Each row of numbers belongs to one of the objects below and depends on some of the facts about them. Some rows are named. Which object is each other row?

Known rows:
[-37   3  17  13 -11 -13  10  34  18  -2 -19 -16  21 -21 -49 -17  -8  24
  25 -10  -8  -1   2   9 -15  -2 104  34  11  -5   4  27   2  22] -> K726
[  2  -7   1  -1 -12 -10 -48  18  25  13   1  -2   9   8   3   8   2   8
 -13  -2   6 -22  10 -14  -4 -14 -11  -8  16   6  11  16  12  11] -> K452
[ -4  23   1  22  -5  -6 -45  26  24  -9  -2   0  -4  11  19   5  -8  16
  -5   9  -3 -27  -2  -9   4 -11 -21  -4  13   6  -1  13  -7  10] -> K413
[ -1   4 -12  -4   3   7 -28   4  21  -1  -5 -22   9  -2  13   0   9   1
  11   4   5  -2   8 -12   8  -2  -6   2   0  22 -13  -1   6   8] -> K739
[-10  -7   2   0  12   0   8 -10  16   3  -3  -4  -4   6  -8 -11  28  18
  -3   3  -7  -2 -15   0 -14  -6  15   0 -26   3  -5  -6  11  14] -> K781
[-11   8  -6   4  14  -3 -25   1  19 -13 -13  -2 -16   9  12 -19   6   4
   5  15  -5 -20  -2 -14   7  11  -5  11   6   4  -2 -14   4   1] -> K287
[  2 -19  -5 -15  -2   1 -30   6  18   8  -3 -15   6  -3  -5   3   4  -2
   3   0   8 -10  14 -11   3   4  -1  -2  14   2   7   2  14   2] -> K63
[ -5  -3  -7 -11   0   0 -23   3  18  -7  -7  -7  -6   5   4  -8   3   0
   3  15   2 -15   8 -16   8   5  -3   2   7   7   3  -6  13   5] -> K674
[ -8  14 -11   4   7   3 -27  13  14 -17  -7 -13   0  -5  15   3  -2   5
  14  14   1  -8   4 -10  14   4 -10   5   5  14 -11  -2   1   6] -> K381
[ 11  -3   1 -18   2  22 -23  16  22 -24 -24 -32   7  -2   0  -2  20 -20
   7 -18  10  -8   2   0   7  -1  -2  -2   0  -4 -16 -14   8  -9] -> K834
[ -3 -11  -5 -10   1  -1 -28  11  13  -4  -5  -9  -2  -4  -5   4  -5   0
   5   9   5 -14  12  -9   7   6  -4   0  17  -3   8   1  10   2] -> K785
[ -8 -15   5  -7   4  -4  11   8   1  -7   5  -2   0  -9 -24  15   8  13
   0  11   0  -2  -6   8  -3  -7   8  -8 -12 -13   7   9  11  15] -> K926
[-14  -6   7   0   6  -9  16  15  -6 -18   4   5  -7 -11 -25  19   1  19
   1  19  -6  -6 -13  11   0  -4   7 -10 -12 -20   8  10   9  15] -> K239
[  1 -17  -4 -14  -2   1 -30   8  17   6  -2 -14   4  -3  -4   3   2  -2
   3   2   8 -11  13 -11   4   4  -3  -2  15   1   8   2  14   3] -> K513
[-13 -34 -16 -19  -2   3 -23   0   4  21   0 -23  -5  -4   0   5   8  -1
  31  15  11 -20  11  12  10  17   7  -3  13  30  23  -7   6   2] -> K847
[-11 -18 -18  -7   1  15 -20  -3  13  19   1 -33  -5   1  13   1  14   2
  38  14   9 -15   5  17  10  15   2  -1   3  38  10 -11  -7   1] -> K56
[  1 -17  -4 -13  -2   0 -31   8  17   6  -3 -13   4  -3  -5   3   2  -2
   3   2   8 -11  13 -11   4   4  -2  -3  15   1   7   2  13   2] -> K762
[-13  -1   1   3  14  -2   4  -8  13  -5  -6   0  -9   3  -6 -11  20  18
   0   9  -9  -6 -13  -2  -9  -1  12   3 -20   1  -4  -9   7  11] -> K349
[ -2 -14  -1 -11   2  -1 -21  10  14  -5   0  -6   0   0  -4   5  -1  -7
   2  14   9 -11  12  -7  12   3 -12   0  15  -2   9   3  11   2] -> K336
[ -2  -9  -8 -15  -3   0 -26   0  23   2  -7 -13   0   7   4 -10   8   0
   1   7   3 -11   9 -18   3   4   2   0   5  11   2  -5  16   6] -> K402
[-11 -11   9  -9   5  -3  29  -3   7 -12   9   5  -3  12 -12   5  18   3
  -8  27   3   2 -10   6   4 -11  -5  -5 -25  -4   3   6  15  18] -> K921

How the objects are related:
pifar: points at; bibres: is of sort; brisebru: refers to
pifar(K135, K219); pifar(K203, K60); pifar(K203, K638)
pifar(K203, K237); pifar(K225, K246); pifar(K225, K5)
pifar(K225, K255); pifar(K225, K901); pifar(K225, K216)
pifar(K239, K875); pifar(K239, K133); pifar(K248, K296)
pifar(K277, K77); pifar(K280, K834); pifar(K280, K65)
pifar(K280, K652); pifar(K287, K63); pifar(K304, K757)
pifar(K304, K5); pifar(K304, K259); pifar(K363, K929)
pifar(K381, K257); pifar(K413, K452); pifar(K413, K929)
pifar(K428, K324); pifar(K490, K63); pifar(K589, K219)
pifar(K631, K114); pifar(K650, K77); pifar(K660, K513)
pifar(K660, K781); pifar(K710, K739); pifar(K72, K762)
pifar(K72, K402); pifar(K800, K712); pifar(K877, K579)
pifar(K905, K789); pifar(K906, K116); pifar(K946, K170)
pifar(K967, K741); pifar(K980, K187); pifar(K980, K847)
pifar(K980, K56); bibres(K114, 186); bibres(K116, 450)
bibres(K117, 450); bibres(K133, 186); bibres(K135, 450)
bibres(K150, 186); bibres(K165, 450); bibres(K170, 540)
bibres(K171, 450); bibres(K185, 186); bibres(K187, 450)
bibres(K198, 450); bibres(K203, 112); bibres(K216, 450)
bibres(K219, 450); bibres(K22, 186); bibres(K225, 540)
bibres(K232, 450); bibres(K237, 540); bibres(K239, 450)
bibres(K24, 450); bibres(K241, 186); bibres(K246, 450)
bibres(K248, 450); bibres(K255, 676); bibres(K257, 540)
bibres(K259, 450); bibres(K263, 450); bibres(K277, 450)
bibres(K280, 112); bibres(K282, 450); bibres(K287, 676)
bibres(K296, 112); bibres(K304, 540); bibres(K313, 186)
bibres(K324, 540); bibres(K333, 540); bibres(K336, 450)
bibres(K346, 113); bibres(K349, 676); bibres(K363, 676)
bibres(K381, 112); bibres(K399, 112); bibres(K401, 186)
bibres(K402, 540); bibres(K412, 450); bibres(K413, 186)
bibres(K428, 450); bibres(K452, 450); bibres(K482, 676)
bibres(K490, 186); bibres(K5, 450); bibres(K505, 450)
bibres(K513, 450); bibres(K521, 113); bibres(K529, 676)
bibres(K550, 112); bibres(K556, 450); bibres(K56, 186)
bibres(K568, 113); bibres(K578, 676); bibres(K579, 186)
bibres(K584, 186); bibres(K589, 112); bibres(K590, 112)
bibres(K60, 450); bibres(K623, 450); bibres(K63, 450)
bibres(K631, 112); bibres(K636, 112); bibres(K638, 112)
bibres(K641, 676); bibres(K65, 113); bibres(K650, 113)
bibres(K652, 450); bibres(K660, 450); bibres(K665, 676)
bibres(K674, 540); bibres(K695, 676); bibres(K704, 450)
bibres(K710, 186); bibres(K712, 186); bibres(K72, 676)
bibres(K726, 450); bibres(K727, 186); bibres(K732, 540)
bibres(K739, 112); bibres(K741, 450); bibres(K757, 112)
bibres(K762, 450); bibres(K77, 540); bibres(K772, 112)
bibres(K778, 676); bibres(K781, 676); bibres(K785, 450)
bibres(K789, 450); bibres(K797, 186); bibres(K8, 112)
bibres(K800, 186); bibres(K81, 540); bibres(K82, 676)
bibres(K834, 186); bibres(K841, 186); bibres(K844, 112)
bibres(K847, 450); bibres(K867, 450); bibres(K871, 112)
bibres(K875, 112); bibres(K877, 113); bibres(K880, 112)
bibres(K901, 540); bibres(K905, 450); bibres(K906, 676)
bibres(K921, 540); bibres(K926, 450); bibres(K929, 450)
bibres(K930, 112); bibres(K946, 112); bibres(K950, 450)
bibres(K952, 450); bibres(K967, 450); bibres(K980, 676)
bibres(K989, 540); brisebru(K117, K568); brisebru(K165, K623)
brisebru(K170, K641); brisebru(K185, K313); brisebru(K187, K239)
brisebru(K219, K117); brisebru(K22, K336); brisebru(K232, K797)
brisebru(K239, K926); brisebru(K241, K712); brisebru(K246, K60)
brisebru(K248, K772); brisebru(K257, K741); brisebru(K263, K921)
brisebru(K280, K428); brisebru(K282, K905); brisebru(K313, K263)
brisebru(K324, K246); brisebru(K349, K841); brisebru(K399, K579)
brisebru(K412, K22); brisebru(K428, K412); brisebru(K482, K989)
brisebru(K490, K785); brisebru(K505, K665); brisebru(K529, K399)
brisebru(K550, K929); brisebru(K556, K867); brisebru(K568, K556)
brisebru(K578, K170); brisebru(K579, K674); brisebru(K584, K967)
brisebru(K590, K216); brisebru(K60, K82); brisebru(K623, K324)
brisebru(K636, K490); brisebru(K638, K578); brisebru(K641, K726)
brisebru(K652, K704); brisebru(K695, K150); brisebru(K726, K875)
brisebru(K727, K171); brisebru(K741, K732); brisebru(K757, K232)
brisebru(K781, K248); brisebru(K8, K590); brisebru(K871, K930)
brisebru(K875, K521); brisebru(K880, K584); brisebru(K905, K505)
brisebru(K921, K81); brisebru(K926, K24); brisebru(K929, K219)
brisebru(K952, K198); brisebru(K967, K695); brisebru(K980, K550)
brisebru(K989, K652)

Rows to name:
No name comes twice in this set of rows, the named rows included.
[  3 -23  12 -27   3   8  12  18   2 -25 -14 -15   9 -10 -33  15  26  -9
  -5 -13   7   1 -10  14  -3 -11  17 -11 -20 -23  -3  -3  22   4] -> K652
[ -5  -6  -4 -12   1  -1 -18   1  18  -8  -5  -5  -5  10   6  -8   4  -5
   1  19   5 -14   8 -14  10   4  -9   3   5   7   3  -4  13   5] -> K81
[  4 -11  -9  -7  14  15 -30 -27  30 -11 -16   5   9   5  -8 -31  12   5
   1  23  -6  -5  22 -10 -14 -11 -13  20   2  28   3 -21 -13   6] -> K255
[ -7  -4  -4  -3   2  -6 -29  18   7 -15  -6  -3  -9  -7  -4   7 -12   3
   6  15   0 -20   7  -9  13  10  -7   0  21  -8  10   1   8   2] -> K660
[-10   8   4  10   8   3  10  11   5 -16   1  -8  -6  -7  -9  10   4  22
  10  12  -8  -2 -16  11  -1  -3   4  -6 -17  -8  -6   5  -3  12] -> K490
[-12  -8   4  -2   5  -6   7  14  -3 -13   1   1  -6 -12 -23  16   0  19
   3  14  -4  -6  -9   7  -2  -2   9  -8  -9 -16   8   7  10  13] -> K248
[-36   5  14   8 -14 -10  14  23  27   3 -21 -19  21  -9 -41 -30   4  23
  21  -9  -9   2  -1   3 -19  -6 108  35  -2   8  -3  20   8  26] -> K170
[-13 -14  13  -4   8  -7  31   9  -4 -18  14  10  -4   1 -21  22   8   5
  -6  28   4   0 -12  17   6 -11  -8  -9 -17 -19   9  15  12  17] -> K428
[ 12 -28  -7 -19   2  16 -35 -16  23  -8  -9   1  22  -9 -26  -8  -4   1
   2  21   2  -1  34  -4 -12 -15 -14   9  14  20  14  -6  -9   7] -> K5
[  3 -23   6 -29   4   6 -23   5  20 -17 -36 -16  -5   6 -11 -11  24 -27
  -4 -10   6 -16  -1 -18   2   2   6   1   4 -13   1 -21  20  -9] -> K65
[ -9  17  -1  17   4 -13 -44  10  28  -3  -9  10 -10  20  20 -14   8  14
 -13   9  -7 -32  -4 -18  -1  -8 -14   5   8  11   1   1   2  10] -> K363
[ -3  -3   4   0   5   9  13   0  13   0   7 -15   3  -2 -11   9  18  15
   5   4  -2   5 -11  11  -8 -11   4  -9 -23  -1  -7   6   2  14] -> K579
[-33  10  12  16   6  -8  16  10  23  -4 -19  -7   5  -3 -26 -30  14  24
  14  -2 -13  -3 -11   5 -17  -3  77  31 -12   4  -6   6   0  20] -> K578

Now the same objects, written a new way:
Some objects and their rows:
[ 2  4  0  2  7  1  2 -1  1  0  2 12 -5  2 -4 -1 13  0 -2 -1  0  1 -7  1
  3 12  7  0  0 -5 -6  0 -2  3  0 -1  3  1 -3] -> K778
[-12  -1 -10  -4  15  -2 -14  -9  -9 -10 -20  27  -6   9  10 -18  -4  -2
   6  15  14  -1  -3  -1  -4 -13  -8  -1 -17 -13   8   1   4  -3  -7   6
   5  12  -1] -> K280
[-11  21 -21  -7 -16   8   3  -8  14  -2  -9 -12  -5   8   8 -23 -18  -7
  -4 -13  -2  10   4  24  -7  -7  23 -18  14  -6   4  12  -4   7 -11  14
  -9  11  -4] -> K187
[-10   9 -12 -10  -6   3  -4  -7   1   7  -8   7  -3  14   8 -12  -7   1
   0   3  12   7   3  -3  -5 -14   5  -4   3 -17   6  11   4   1  -8   4
  -5   7  -1] -> K282
[  1  10   4   5 -19   2   9   5   5   3   5  -9   7  -7  -4   1 -12  -1
   0  -9   2  -2   5   4   1  -4   8  -4  17   1   5   2  -6   5 -12   1
  -3   7  -5] -> K5
[ 1  6 -6 -2  1  0  1  3 -3  8  1 -4  0  4 -5  3 -3  1  2 -3  5  1  4 -2
 -1 -2 -4  0  6 -5  2  6  2  1  2  2 -5 -3  0] -> K412
[ -7 -24   7   7 -15   2 -12  23  16 -16  -8  -8   4   4 -17   8   3   8
  -5   2   0 -21  -6  -4  -4   6  14  -7 -15 -12   4 -10 -19  -3 -32  -2
  -3   5  11] -> K114
[ 4  4  0  4 10  0  2  1 -2  0  3 10 -3 -1 -7  0 13  0 -1 -4  0 -2 -7  1
  4 13  5 -1  1 -6 -5  0 -3  3  0  3  0 -1 -3] -> K695
[ -1  -2   0   6  12  -3  -5   0  -3 -12  -9   7   0  -6   1  -4  -4  -5
   6   4   2  -4   0   5   0  -4  -7  -1 -11   3   4 -10  -3   0   1   8
   4   6  -2] -> K399
[ 1  6 -7 -2  0 -1  1  3 -2  8  0 -4  2  4 -4  4 -5  1  1 -2  5  1  4 -2
 -1 -2 -5  0  6 -4  2  7  3  2  1  4 -5 -2  0] -> K263
[ 11   0   2   4   5  -5   5  10  -5   9  10 -16   3  -5 -13  18   0   3
   2  -7  -3  -2   5  -2   2   9 -12   4   6   9  -5   1   1   0  11  -1
  -3 -12  -2] -> K24
[  2  16  -4  -4 -19   1  16   0 -10   2   9   0   4 -14  -6  -9 -18   1
   3  -8  -1  -1   2   8   4  -2  -1  -2  23   9   2  10   4   3 -10  -5
   6   8 -12] -> K789
[  0  -7  -8 -15  29   3  -7  -8 -14 -10  -2   4  -6   9  16 -12   9  -7
  -4   0  -8  15 -10  13   2  12   1  -5  -9  15  -3   2  11   0  18  -1
  -3 -18   5] -> K710
[  4  10   1   8 -10   2   7  14   6   2   5 -17   9  -7 -12   7  -9  -1
   1 -15   0  -5   5   5  -1  -1   7  -6  15  -4   7   2 -10   5 -12   9
 -11  -1   0] -> K60
[ -8   9 -11  -8  -8   3  -5  -8   2   8  -6   6  -3  14   7 -10  -7   0
   0   3  10   7   3  -1  -5 -13   4  -3   3 -16   6   9   4   2  -8   1
  -3   6   0] -> K952
[ -1   6   5   9 -16   1   5  -1  10  -2   0 -21   6  -2   1   2 -11   0
   0 -13   0 -14   8   2  -2 -13  10  -5  16  -2   3  -1  -7  -1  -8   7
  -6   5  -1] -> K237
[ -1   1   6  -6 -29   7  16  16   2   4  13  -6  14  -2  -7  -1   3   6
 -10  -6   1   4  -2  -7   5   7  16  -1  17   1   4   8  -3   5 -25  -7
  -6   0   6] -> K65
[  6  -1   8  -4   6  -4   1  -3 -18  16   7  18   3   3   3   7   3   4
   6  12  16   4   3 -21   5 -11 -21  16   3  -4   3   8  14  -2   8 -10
   4  -5  -2] -> K660
[ -1 -11 -13  -3  19  -5 -17   2   3   3  -7  12 -12  18  -9   9  16   7
  -1   4   9  -9 -10  -6  -4  21   0   0 -17 -16 -10   3  -2  -5   0  -8
   4  -9   2] -> K363
[ -9 -15   6   9  11  -8  24  49 -32   6 -14 -36  -3  34 -15   5  21  10
   0   7  18  -1   4  -6  13  24   3  18  21  24 -34  15  11  21 -24  17
 -31 -12   1] -> K521
[  1 -10 -10  -3  20  -4 -17   1   3   4  -6  12 -10  17  -6   9  17   6
  -2   4  10  -6 -10  -6  -3  19   1   0 -17 -14  -9   2  -1  -5   1  -6
   3  -9   1] -> K906

Which object is each row?
No name comes twice in this set of rows, the named rows included.
[ 10   6   9  11 -12  -2  14  15   3   3  12 -22  11 -16 -15  14  -9   0
   2 -14  -4  -6   6   6   4   7  -1   0  19  13  -1  -1  -6   5  -3  -1
  -3  -2  -6] -> K216
[-12  24  -2   9 -29  12  20 -16  19   1  -9 -16 -13  -3  -8 -18  13  -6
 -13  16 -23   5  21  -9 -10 -41   3   1   3 -36  -3  -5  -2   4   6  49
 -10  32  17] -> K257
[-17  -7  -7  -5   7  -1  -7 -58  41  13  -6 -11 -47 -12  44 -18  13 -13
  27  11 -57  59 -20  25 -22   6  42  28 -22 -11 -16  10  11 -15  -1 -80
  38   7   8] -> K980
[  2  13   2   5 -13   2  11  11   0   2   5 -12  10  -8  -9   2 -12  -1
   1 -14   4  -4   6   5   2  -5   6  -5  18  -1   8   3  -5   6 -15   9
 -10   3  -4] -> K246
[ -4 -25  -8  -8  16  -1 -20   7  -2  -9 -11   4  -6  17  -6   6  11   7
  -3   9   2  -8 -10  -6  -5  14  -4   0 -26  -6  -3  -2   0  -8  -5  -7
   0 -12  11] -> K413
[ -6 -24 -12   4  19  -9 -29   9   8  -8 -20   2  -9  12 -13  14   3   7
   7  13   9 -18  -4  -7 -11   6 -14   1 -37 -15   0  -9  -9 -11  -4  -1
   5   0   7] -> K631
[ -5   1  -5  -3  -5   8   6   4   7 -21  -2 -15   1  -8   1 -16  -4  -8
  -9 -12 -20   3  -6  27   0  11  20 -16   5  14  -1  -4  -8   6  -7  11
  -3   2   3] -> K56
[ -2  -7  -8  -2  24  -6 -11  -6 -11  -8  -9  14  -6  -1   3  -2  -1  -1
   8  10   3  -2  -3   1  -1   2 -18   4 -20   4   0  -4   6  -6  11   0
   9   0  -1] -> K946
[ -1   8   5   7   8   1   3  -4   2 -16  -2  -4   6 -13  15 -12 -14 -13
   5 -12  -5   6  -1  25   3   0   8 -12   3  21   8 -11  -7   5   1   8
   0   7  -9] -> K739
[ 11  -2   6   8  14  -3   7   9  -3   1  11   0  -1 -10 -15  13  16   1
  -1  -7  -5  -6  -5   0   7  23  -1   4   2   6 -11  -5  -4   2   8   0
   2 -11  -4] -> K665
[ -9 -21  24  17  -2  -8  -4 -38  36   3  -1 -18 -25 -38  36   2   0 -11
  37  17 -53  38 -10  12 -17 -11  20  40 -27   7  -2 -12   2 -18  -8 -81
  43  15   6] -> K550

The same objects again, as new rows of numbers:
Known rows:
[ 11 -14 -17  -8  15 -23 -17 -12   0 -16 -11 -19 -14 -24] -> K589
[  0  25 -20  -3   0  -3  -9 -12   0  -6  26 -16  10  12] -> K413
[ -4   9   0  -1  -2   7   3  -7  -1  -2  -3 -15   9 -11] -> K877
[  1  10 -12  -4   4   3  -7   5  -9  -2  -6   2   3   0] -> K905
[ -6  -4 -15   2   6  -6 -13  -4  24 -14   2  11  22  -5] -> K280
[  0   8  -5   3  -7  -4  -3  13  -3  -4 -12  11   2   2] -> K623
[-8  0 -3 -5  3 -6 -8 18  9 -8 -4 20 23 -4] -> K187
[-12  -5   1   2  -4 -11   4  -4  24  -3  -1   5  28 -10] -> K482
[ -2 -34 -17  13 -11 -13   4  -6  -4 -45 -22   3  50  33] -> K638
[ 4 -5 -1  5 -2 -3 -2 -6  8 -5  4  2 -4  5] -> K739
[ -5 -10  -3   3   2  -8  -8   0  24 -12   4  15  17  -2] -> K8
[ -8   2  -9   6 -10   0   9   5   6  -7  -9  -3  -1   0] -> K324
[ 12   9   0   4 -11   4   7   5 -24   4 -10  -3 -23  10] -> K336
[-9 -2 -2  3 -6  2  9  6  5 -4 -4 -3 -3 -1] -> K989
[-19  -8  -7   6  -8  25 -18 -11 -23   9 -10  23   1 -11] -> K63
[-4 -7  0  3  1 -9 -7  3 19 -7  3 13 22 -4] -> K727
[ 5 -2  3  6 -3 -4 -2 -3  3  0  2  2  0  3] -> K133
[  0 -21 -10  16 -23 -11  20 -16 -15 -27 -28 -16  33  26] -> K578
[-7 -1 -2 -5  4 -5 -8 17  7 -7 -3 19 22 -4] -> K952
[ 1  3  1 -3 -1 -1 -2 11 -8  1 -4  8  0  3] -> K762
[  5   5  -5   3  -9  -2   2  10 -11  -5 -11   7  -1   6] -> K60

Name these rows:
No name comes twice in this set of rows, the named rows included.
[  5  32 -19  14 -23  -7  -4  15  11   0 -22  20 -12 -12] -> K726
[ 15   3   2  12 -14   0   7  -9 -13   4  -5  -9 -23  10] -> K150
[ 10   4   1  13 -22  -2  21 -18 -11   6 -10 -17 -17   6] -> K82
[-38 -11  73 -38  67   6 -34   5  -5  41  30 -15 -19  18] -> K556
[  8  -5 -17 -16  17 -21 -18   5 -16 -11 -18 -14  -9 -27] -> K135
[-7 -2 -4  5 -9  2 10  5  3 -5 -6 -4 -4  1] -> K921
[-1 13 -5 -5 -3 -2 -4 11 -8 -2  6  4  3  8] -> K452
[ 7 -2  0  9 -8 -5  0 -3  2 -3 -2  2 -1  4] -> K22
[ -6  -8  -5   4   0 -10  -9   1  26 -13   2  16  20  -2] -> K880
[ -1  -1   2   7 -12  -7  12 -12   6   2  -5  -7   4  -2] -> K695
[-30  -6  76 -35  62  10 -29   0 -19  48  28 -26 -42  25] -> K867
[  3 -40  40 -59  63  -7 -16  12 -22  23  47 -17 -23 -38] -> K219
[ 10  45  -7  23 -39   1  10   0  14  11 -21  -3 -35 -25] -> K521

